Below is a small trained network, with its code and all its weights. Each question gives an input and a target symbol and asks what happens when units are switched off, that is, made to give their printed mean instead of their output.

import numpy as np


def w(rows, s, z=0):
    codes = np.array(rows[::2]) - 128.0
    scale = np.full(codes.shape[1], s)
    scale[-1] = z or s
    return codes * scale


def norm(h):
    return h / np.sqrt((h * h).mean(-1, keepdims=True) + 1e-5)


def f(y):
    return np.maximum(y, 0)


def softmax(a):
    e = np.exp(a - a.max(-1, keepdims=True))
    return e / e.sum(-1, keepdims=True)


def log_softmax(a):
    a = a - a.max(-1, keepdims=True)
    return a - np.log(np.exp(a).sum(-1, keepdims=True))


def net(x, mask):
    ids = ['ΓΔΘΛΠΦεζημξστω'.index(c) for c in x.split()]
    T = len(ids)
    res = E[ids] + P[:T]
    r = norm(res)
    for j in range(2):
        rows = slice(4 * j, 4 * j + 4)
        q, k, v = (r @ M[0][rows].T for M in (Q, K, V))
        z = softmax(np.where(np.tri(T) > 0, q @ k.T / 4**0.5, -1e9)) @ v
        o = O[0][rows]
        res = res + np.where(mask[j], z, o[:, -1]) @ o[:, :-1]
    y = f(norm(res) @ A[0][:, :-1].T + A[0][:, -1])
    res = res + np.where(mask[2:6], y, B[0][:, -1]) @ B[0][:, :-1]
    return log_softmax(norm(res)[-1] @ U[:, :-1].T + U[:, -1])


Q, K, V, O, A, B = {}, {}, {}, {}, {}, {}
E = w([
[115,142,129,171,121],'Γ',
[129,251,217,148,75],'Δ',
[119,136,131,171,114],'Θ',
[166,147,154,124,116],'Λ',
[112,147,120,176,106],'Π',
[149,52,106,129,71],'Φ',
[123,139,126,179,110],'ε',
[111,208,176,60,96],'ζ',
[104,223,85,92,102],'η',
[118,143,119,170,114],'μ',
[77,119,173,61,89],'ξ',
[113,141,129,178,103],'σ',
[234,219,134,76,47],'τ',
[162,141,148,123,136],'ω',
],0.029)
P = w([
[154,82,129,19,173],'0',
[100,187,137,169,12],'1',
[101,183,137,168,14],'2',
[99,186,136,167,17],'3',
[104,185,137,168,15],'4',
[105,182,138,167,16],'5',
[104,181,137,164,18],'6',
[104,180,138,167,19],'7',
[104,180,138,168,18],'8',
[104,181,140,166,17],'9',
[104,178,137,165,24],'10',
[105,177,139,167,21],'11',
],0.011)
Q[0] = w([
[72,126,60,157,107],'H1',
[210,103,159,130,156],'H1',
[100,182,115,120,145],'H1',
[177,142,74,77,111],'H1',
[114,161,147,3,111],'H2',
[174,176,179,181,149],'H2',
[199,115,131,77,87],'H2',
[150,167,17,142,146],'H2',
],0.043)
K[0] = w([
[93,138,69,152,25],'H1',
[155,100,89,134,183],'H1',
[95,200,125,125,101],'H1',
[200,140,102,81,96],'H1',
[87,204,128,107,1],'H2',
[174,176,200,117,189],'H2',
[188,157,160,88,38],'H2',
[155,157,32,117,187],'H2',
],0.035)
V[0] = w([
[58,75,114,110,139],'H1',
[95,110,201,149,204],'H1',
[145,111,119,197,138],'H1',
[197,76,129,121,68],'H1',
[182,108,26,90,53],'H2',
[125,57,213,112,148],'H2',
[111,107,160,161,9],'H2',
[161,61,166,200,122],'H2',
],0.014)
O[0] = w([
[157,158,113,200,49,84],'H1',
[108,126,211,119,58,27],'H1',
[170,146,113,77,134,143],'H1',
[128,134,162,137,227,182],'H1',
[226,108,107,136,236,195],'H2',
[67,167,182,180,117,143],'H2',
[31,105,145,97,253,255],'H2',
[89,186,90,77,157,138],'H2',
],0.012,0.0095)
A[0] = w([
[150,2,90,40,125,104],'N1',
[92,16,84,125,124,185],'N2',
[73,90,86,88,182,90],'N3',
[136,247,113,116,117,1],'N4',
],0.022,0.0058)
B[0] = w([
[7,166,118,56,90,173],'N1',
[80,11,171,111,214,173],'N2',
[191,151,102,161,18,249],'N3',
[139,58,203,36,229,164],'N4',
],0.017,0.013)
U = w([
[33,59,167,149,127,16],'Γ',
[85,201,157,225,156,164],'Δ',
[188,115,208,119,187,79],'Θ',
[57,241,210,86,194,2],'Λ',
[73,114,58,37,85,52],'Π',
[63,228,70,126,137,172],'Φ',
[183,30,97,87,74,89],'ε',
[233,123,195,124,102,160],'ζ',
[182,233,115,198,183,170],'η',
[220,127,61,118,63,200],'μ',
[132,184,159,88,32,250],'ξ',
[112,75,69,148,224,91],'σ',
[173,69,120,206,93,196],'τ',
[192,219,118,9,141,73],'ω',
],0.014,0.004)

Each question gives the input, a string of symbols that net reads in full, and the target symbol t.
The units are the heads (4 rows each of Q, K, V and O) and the neurons (one row each of A and B). Each row of codes is followed by its name. A weight is (code - 128) times the scale printed after its matrix; where a second scale follows, it is the last column's (O, A, B and U).
mask holds one flag per unit, heads first, then neurons. A switched-off unit (its flag False) gives its mean, the last column of its rows in O or B, instead of its output. The means were averaged over made-up inputs and are rounded, as every weight is.
A unit's drop is (log p(t) with every unit on - log p(t) with that unit switched off) / (log p(t) with every unit on - log p(t) with every unit switched off).
The circuit of an input: a set's keep is (log p(t) with only the set's units on - log p(t) with every unit switched off) / (log p(t) with every unit on - log p(t) with every unit switched off). Starting from all 6 units, units are removed one at a time, each time the one whose removal leaves the highest keep (on an exact tie, the one counted first), for as long as the keep stays at least 0.8.
circuit, biggest first: the units of the circuit, biggest drop first
top k neurons: the k neurons with the biggest drops, biggest first
which heads matter: for each layer, one digit per head in row order, 1 if its drop is at least 0.15 and else 0, layers parted by /
input Γ ξ μ ζ Γ μ σ, target ξ: which heads matter -> 01
input ω Λ μ Λ, target ζ: top 2 neurons -> N3; N1
input Γ η Π ε η Λ Γ Θ, target ξ: circuit, biggest first -> H2
input ε σ ξ ξ ε Φ ω Γ, target ω: circuit, biggest first -> H2; N4; N3
input Φ Λ Γ Γ ξ ε Δ Φ Π, target η: circuit, biggest first -> H2; N2
input ξ Δ Γ Φ ε ω Φ τ Π, target Δ: which heads matter -> 01
input σ Γ Γ, target Φ: which heads matter -> 01
input Φ ξ Φ Γ σ ξ, target Γ: circuit, biggest first -> N2; H1
input Π Φ ζ ζ σ τ Γ, target Π: circuit, biggest first -> H2; N1
input Θ ζ Φ τ ε Γ σ Φ Γ Λ Γ, target Λ: top 2 neurons -> N4; N2
input ξ Φ Γ Γ, target Δ: circuit, biggest first -> H2; N3; N1; N2
input Φ ξ ω ξ Λ, target η: which heads matter -> 10
input η Θ Π Θ τ Φ Λ, target ε: which heads matter -> 11
input Δ Γ Λ, target Γ: top neuron -> N3
input ε σ Λ ξ Δ ω η, target Π: which heads matter -> 01
input Δ ω Φ ε, target Γ: circuit, biggest first -> H2; N3
input Γ η Δ Γ Φ Φ Δ Δ Θ Γ ε ω, target ξ: which heads matter -> 10
input ω ξ Φ ξ Φ Λ μ Π, target ζ: circuit, biggest first -> H2; N4
input ξ Φ Λ Φ ζ ξ Γ ω, target Δ: which heads matter -> 10
input Γ σ Φ τ Π ξ ξ ε Γ η Φ ε, target ξ: which heads matter -> 01
input η Φ τ ε ζ Φ Λ Φ, target σ: which heads matter -> 11
input ε τ Γ ε Γ τ η η Θ, target ω: top 2 neurons -> N4; N3
